Here is a tiny trained network, its code and every weight. The questions are about switching its units off for an input and a class, where a switched-off unit gives its printed mean instead of its output.

import numpy as np


def w(rows, s, z=0):
    codes = np.array(rows[::2]) - 128.0
    scale = np.full(codes.shape[1], s)
    scale[-1] = z or s
    return codes * scale


def norm(h):
    return h / np.sqrt((h * h).mean(-1, keepdims=True) + 1e-5)


def f(y):
    return y / 2 * (1 + np.tanh(0.7978845608 * (y + 0.044715 * y**3)))


def log_softmax(a):
    a = a - a.max(-1, keepdims=True)
    return a - np.log(np.exp(a).sum(-1, keepdims=True))


def net(x, mask):
    res = np.array(x, float).reshape(1, 2) / 4 @ E
    u = 0
    for l in range(2):
        y = f(norm(res) @ A[l][:, :-1].T + A[l][:, -1])
        res = res + np.where(mask[u : u + 9], y, B[l][:, -1]) @ B[l][:, :-1]
        u += 9
    return log_softmax(norm(res)[-1] @ U[:, :-1].T + U[:, -1])


A, B = {}, {}
E = w([
[123,173,129,108,134,75,247,167,135,81,219,224],'x0',
[130,33,130,43,162,130,55,238,119,76,161,136],'x1',
],0.012)
A[0] = w([
[144,149,89,115,216,136,74,81,130,138,123,172,76],'L0N0',
[128,163,100,109,175,151,126,130,100,109,124,127,3],'L0N1',
[134,166,205,166,150,68,95,115,145,151,94,165,85],'L0N2',
[112,151,151,126,94,96,147,3,153,135,139,129,143],'L0N3',
[152,103,124,139,120,135,137,119,151,127,122,99,67],'L0N4',
[191,114,131,82,127,106,151,123,150,140,130,158,65],'L0N5',
[161,109,72,132,91,138,68,95,104,146,35,126,152],'L0N6',
[88,101,208,92,181,110,113,183,118,69,121,90,117],'L0N7',
[183,153,70,110,113,49,169,121,123,135,196,171,205],'L0N8',
],0.0062,0.0053)
B[0] = w([
[125,143,174,136,175,58,134,145,133,125,87,168,115],'L0N0',
[205,219,90,138,53,52,116,97,69,192,77,199,101],'L0N1',
[185,132,48,79,140,241,120,121,65,107,160,155,133],'L0N2',
[127,74,102,88,104,197,106,223,151,16,71,183,231],'L0N3',
[146,151,209,76,73,112,154,140,106,136,141,111,115],'L0N4',
[198,110,71,142,148,124,93,52,47,193,179,112,122],'L0N5',
[76,119,164,108,194,89,164,117,155,117,253,80,249],'L0N6',
[121,155,31,165,59,240,153,136,205,54,81,143,201],'L0N7',
[73,90,182,127,179,139,64,82,163,161,168,24,255],'L0N8',
],0.0058,0.006)
A[1] = w([
[173,168,53,194,8,151,199,129,109,119,1,189,147],'L1N0',
[199,88,138,88,100,98,92,204,40,111,114,179,81],'L1N1',
[177,132,123,176,115,109,49,84,106,231,29,42,44],'L1N2',
[130,194,114,145,140,13,197,132,118,110,190,179,33],'L1N3',
[139,245,99,220,44,146,203,32,137,163,36,147,3],'L1N4',
[176,177,155,125,127,59,232,147,131,124,212,209,69],'L1N5',
[110,138,204,132,128,48,124,113,100,189,166,91,38],'L1N6',
[76,121,113,159,142,207,132,99,202,85,145,69,192],'L1N7',
[126,70,159,127,130,172,35,133,105,227,56,139,106],'L1N8',
],0.0091,0.0033)
B[1] = w([
[196,169,116,174,172,88,106,155,73,121,61,101,175],'L1N0',
[195,168,97,127,155,151,98,152,134,118,72,137,144],'L1N1',
[55,57,183,143,86,110,181,78,130,188,214,104,182],'L1N2',
[71,84,150,173,123,107,122,99,127,176,177,63,166],'L1N3',
[147,96,45,7,176,186,57,254,161,13,108,190,212],'L1N4',
[91,103,141,126,69,165,118,43,119,201,141,98,179],'L1N5',
[166,136,134,102,137,135,92,190,141,112,99,193,139],'L1N6',
[158,177,144,164,130,99,147,88,78,143,90,135,254],'L1N7',
[89,147,108,97,106,137,188,127,161,153,194,188,169],'L1N8',
],0.011,0.016)
U = w([
[11,84,179,106,117,164,142,39,136,200,218,106,212],'0',
[160,109,15,54,167,212,66,232,132,15,92,149,197],'1',
[205,244,177,213,167,87,137,70,49,132,45,119,166],'2',
[153,156,118,154,74,92,125,167,180,159,110,142,3],'3',
[143,147,138,137,69,85,137,168,178,149,100,148,21],'4',
[168,110,114,142,60,44,143,149,193,141,89,128,39],'5',
],0.012,0.0043)

Each question gives the input, the list of numbers given to net, and the class t.
The units are the neurons (one row each of A and B). Each row of codes is followed by its name. A weight is (code - 128) times the scale printed after its matrix; where a second scale follows, it is the last column's (A, B and U).
mask holds one flag per neuron, layer by layer. A switched-off neuron (its flag False) gives its mean, the last column of its row in B, instead of its output. The means were averaged over made-up inputs and are rounded, as every weight is.
A unit's drop is (log p(t) with every unit on - log p(t) with that unit switched off) / (log p(t) with every unit on - log p(t) with every unit switched off).
The circuit of an input: a set's keep is (log p(t) with only the set's units on - log p(t) with every unit switched off) / (log p(t) with every unit on - log p(t) with every unit switched off). Starting from the 12 units with the biggest drops (on a tie, the unit counted first), units are removed one at a time, each time the one whose removal leaves the highest keep (on an exact tie, the one counted first), for as long as the keep stays at least 0.8.
units of the circuit, in order: the units of the circuit, biggest drop first
unit that matters most: the unit with the biggest drop
top k neurons: the k neurons with the biggest drops, biggest first
top k neurons in layer l: the k neurons of layer l with the biggest drops, biggest first
drop when u is switched off: that unit's drop, to one decimal
input [0,-3], class 2: unit that matters most : L0N3
input [-4,4], class 0: top 4 neurons : (L0N3; L1N4; L1N0; L1N8)
input [-1,0], class 2: units of the circuit, in order : (L1N4; L1N2)
input [6,-6], class 0: top 2 neurons : (L1N5; L0N7)
input [-6,-7], class 1: top 2 neurons : (L1N4; L0N8)
input [4,-6], class 1: top 2 neurons : (L1N4; L0N6)
input [1,3], class 2: top 2 neurons : (L1N4; L0N7)
input [5,-6], class 1: top 3 neurons : (L1N4; L0N6; L1N2)
input [3,-2], class 2: top 2 neurons in layer 0 : (L0N8; L0N6)
input [3,-1], class 2: top 2 neurons : (L0N8; L1N4)
input [2,0], class 2: top 2 neurons : (L0N8; L1N4)
input [-5,-6], class 1: top 2 neurons : (L1N4; L0N8)
input [2,2], class 2: drop when L0N7 is switched off : 0.0
input [-2,2], class 2: drop when L1N4 is switched off : 0.5
input [2,-5], class 1: top neuron in layer 1 : (L1N4)
input [2,-7], class 1: drop when L1N4 is switched off : 0.6
